[[ 30.8  -9.4  36.1 -27.1  64.2]
 [  2.2  48.6 -13.2 -79.0  17.1]
 [-14.9  48.6 -32.8 -70.4  -1.8]]
->
[ 30.8  48.6 -32.8]

[[ 33.6 -59.0]
 [ 37.0 -90.4]
 [ 23.2 -70.4]]
->
[ 33.6 -90.4]

[[17.3 33.2]
 [69.1 74.7]]
->
[17.3 74.7]

[[-47.6 -50.1  68.2]
 [  2.7  21.1 -44.8]
 [ 28.0  10.5 -47.1]
 [-13.5 -50.4  71.4]]
->
[-47.6  21.1 -47.1]

[[-21.2 -86.0  -8.6]
 [ 62.8  61.7  -1.2]
 [ 53.9 -65.8 -18.3]]
->
[-21.2  61.7 -18.3]

[[ 25.9 -62.8  69.9]
 [ 21.5 -44.7  83.7]
 [-24.2  56.8 -51.9]]
->
[ 25.9 -44.7 -51.9]

[[-17.6  19.3]
 [-61.9 -47.8]
 [ 83.2   0.0]]
->
[-17.6 -47.8]

[[ 27.7 -26.2  -7.4]
 [-38.8   9.0  28.0]
 [-76.4  61.9  25.9]
 [ 57.0 -12.9 -31.5]]
->
[27.7  9.0 25.9]
---
[[ 41.3 -44.6  -7.0]
 [-73.2  -4.1 -42.4]
 [ 20.4 -77.1 -23.1]
 [ 36.7  23.4 -23.1]
 [ -3.8  42.1  35.7]]
->
[-7.0 -4.1 20.4]

[[ 29.6  10.2 -35.3  68.9  25.8]
 [-12.6  -8.8  35.4 -11.5  10.5]
 [  5.7 -18.5 -35.8   7.5 -18.4]
 [  8.9  42.9 -61.6  39.7   5.8]]
->
[ 25.8 -11.5 -35.8  42.9]

[[ 69.8  69.6]
 [ 56.6  45.9]
 [-14.0 -20.9]
 [-50.8 -51.7]
 [ 78.2  74.1]]
->
[69.6 56.6]

[[ 11.6   5.0 -23.9  -2.3  11.4]
 [-21.9 -18.9  77.2   3.9  -8.1]]
->
[11.4  3.9]

[[-27.8 -43.7]
 [ 14.7  -9.3]
 [ 17.3  -9.7]
 [-88.5   3.3]
 [-20.6   4.0]]
->
[-43.7  14.7]

[[ 20.0  -6.4   4.3  85.8]
 [-54.1 -69.1  59.9 -75.3]
 [  3.5  -6.8 -43.2 -70.4]
 [-21.5 -34.4  67.4  51.7]
 [ -1.0 -60.0 -76.8  52.7]]
->
[ 85.8  59.9  -6.8 -21.5]

[[ 68.1  30.1 -32.2]
 [ 78.4  26.3  12.9]
 [ -9.3  29.7   4.3]
 [ 65.6  77.9 -65.7]
 [ 22.3 -14.5 -65.3]]
->
[-32.2  26.3  -9.3]

[[-14.5  29.8 -33.7]
 [-39.3  12.1  90.9]
 [ 51.4   4.6 -40.5]]
->
[-33.7  12.1  51.4]

[[-82.7   1.5 -74.9 -14.8  48.2]
 [-78.8   1.4 -61.7  70.1  12.7]]
->
[48.2 70.1]
---
[[ -1.2 -71.0]
 [ 37.4 -84.1]
 [ -3.3  83.8]]
->
[ -1.2 -84.1]

[[-85.0   9.6  67.1  42.5 -40.5]
 [-18.0  53.7  45.5  24.2 -41.5]
 [ 15.4  28.0  53.6  81.3 -43.5]
 [ -4.5  18.5  25.9  19.1 -21.4]
 [-23.4  -4.7 -19.7 -31.2  13.6]]
->
[-85.0  53.7  53.6  19.1  13.6]

[[-42.6 -31.0 -29.3 -58.2]
 [ 40.5  58.1  56.8  38.4]
 [-12.6 -72.9  22.2 -34.1]
 [-26.9 -14.4 -14.5   7.9]
 [ -3.6  31.3  19.4 -76.4]]
->
[-42.6  58.1  22.2   7.9]

[[ 16.9 -16.7 -30.5 -23.6]
 [ 71.0 -67.4 -89.8 -26.5]
 [-11.1   1.6   7.7  10.6]
 [ 29.6 -17.7 -24.3 -29.2]]
->
[ 16.9 -67.4   7.7 -29.2]

[[24.2  1.1 -2.6 -2.1  2.4]
 [ 2.2  1.4 -8.2  2.1  1.0]
 [-1.5 -0.7 87.1 -0.9 33.4]
 [ 1.9 -0.2 -0.4  0.3 -0.5]
 [ 1.2  0.1 -2.8  1.5 -0.6]]
->
[24.2  1.4 87.1  0.3 -0.6]

[[-77.5   1.4]
 [ 70.3 -12.3]
 [ 66.3  18.7]
 [-47.7 -19.8]
 [-39.6  26.0]]
->
[-77.5 -12.3]
---
[[-37.5  68.9  16.8  23.2 -51.5 -23.8 -23.5]
 [-37.5  42.7 -30.4  34.6 -66.5 -11.2  54.4]
 [-36.7   4.3  20.3  43.9  40.8  -1.5  43.5]
 [-34.3  35.0 -22.8  35.9 -68.5 -12.6  46.4]
 [-37.6 -56.3  -6.7 -39.6  16.0 -11.5 -15.8]
 [-37.2  60.4 -52.4  18.3  22.8  37.2 -69.8]]
->
[[-23.5 -37.5  68.9  16.8  23.2 -51.5 -23.8]
 [ 54.4 -37.5  42.7 -30.4  34.6 -66.5 -11.2]
 [ 43.5 -36.7   4.3  20.3  43.9  40.8  -1.5]
 [ 46.4 -34.3  35.0 -22.8  35.9 -68.5 -12.6]
 [-15.8 -37.6 -56.3  -6.7 -39.6  16.0 -11.5]
 [-69.8 -37.2  60.4 -52.4  18.3  22.8  37.2]]

[[  3.9 -47.6 -36.3  -9.4  12.1]
 [ 10.9   8.7  -2.5 -35.9 -54.6]
 [ 23.0 -38.5  43.8  28.8  -5.3]
 [  5.2 -38.5 -11.9  -6.0  10.2]
 [  8.1 -67.2 -39.5 -11.9  16.5]
 [-26.4  11.0 -14.1  40.1 -30.2]
 [ -3.8  39.0  22.1  10.9  -5.9]
 [ -6.0  42.1   0.1  11.1  37.1]]
->
[[ 12.1   3.9 -47.6 -36.3  -9.4]
 [-54.6  10.9   8.7  -2.5 -35.9]
 [ -5.3  23.0 -38.5  43.8  28.8]
 [ 10.2   5.2 -38.5 -11.9  -6.0]
 [ 16.5   8.1 -67.2 -39.5 -11.9]
 [-30.2 -26.4  11.0 -14.1  40.1]
 [ -5.9  -3.8  39.0  22.1  10.9]
 [ 37.1  -6.0  42.1   0.1  11.1]]

[[ -9.2  69.6  42.9  40.8  45.3]
 [ -8.5  58.1  44.1  23.6  -0.5]
 [-11.2 -55.5   0.3 -40.7  -8.9]]
->
[[ 45.3  -9.2  69.6  42.9  40.8]
 [ -0.5  -8.5  58.1  44.1  23.6]
 [ -8.9 -11.2 -55.5   0.3 -40.7]]

[[ 26.2 -30.8 -23.6  29.6]
 [  1.5   5.8 -20.6  -9.5]
 [  9.9  -9.3 -25.1  10.0]
 [ -7.3  11.3  18.9 -26.3]
 [-44.3  41.0  40.0 -32.4]
 [-71.0  51.9  41.8 -36.0]]
->
[[ 29.6  26.2 -30.8 -23.6]
 [ -9.5   1.5   5.8 -20.6]
 [ 10.0   9.9  -9.3 -25.1]
 [-26.3  -7.3  11.3  18.9]
 [-32.4 -44.3  41.0  40.0]
 [-36.0 -71.0  51.9  41.8]]

[[ 45.2  47.4  21.6]
 [ -4.6  54.0  26.3]
 [ 15.5 -55.5 -22.9]
 [ -4.9  21.6   3.2]
 [-15.4   3.1  41.2]
 [ 40.9 -64.4  -1.8]
 [-86.4  -4.8  18.6]]
->
[[ 21.6  45.2  47.4]
 [ 26.3  -4.6  54.0]
 [-22.9  15.5 -55.5]
 [  3.2  -4.9  21.6]
 [ 41.2 -15.4   3.1]
 [ -1.8  40.9 -64.4]
 [ 18.6 -86.4  -4.8]]

[[-52.7  17.7  14.6]
 [-30.0  10.1   8.3]
 [ 78.3 -26.3 -21.8]
 [ 33.9 -11.4  -9.4]
 [ 32.7 -11.0  -9.1]
 [ 71.4 -23.9 -19.8]
 [-63.0  21.1  17.5]]
->
[[ 14.6 -52.7  17.7]
 [  8.3 -30.0  10.1]
 [-21.8  78.3 -26.3]
 [ -9.4  33.9 -11.4]
 [ -9.1  32.7 -11.0]
 [-19.8  71.4 -23.9]
 [ 17.5 -63.0  21.1]]
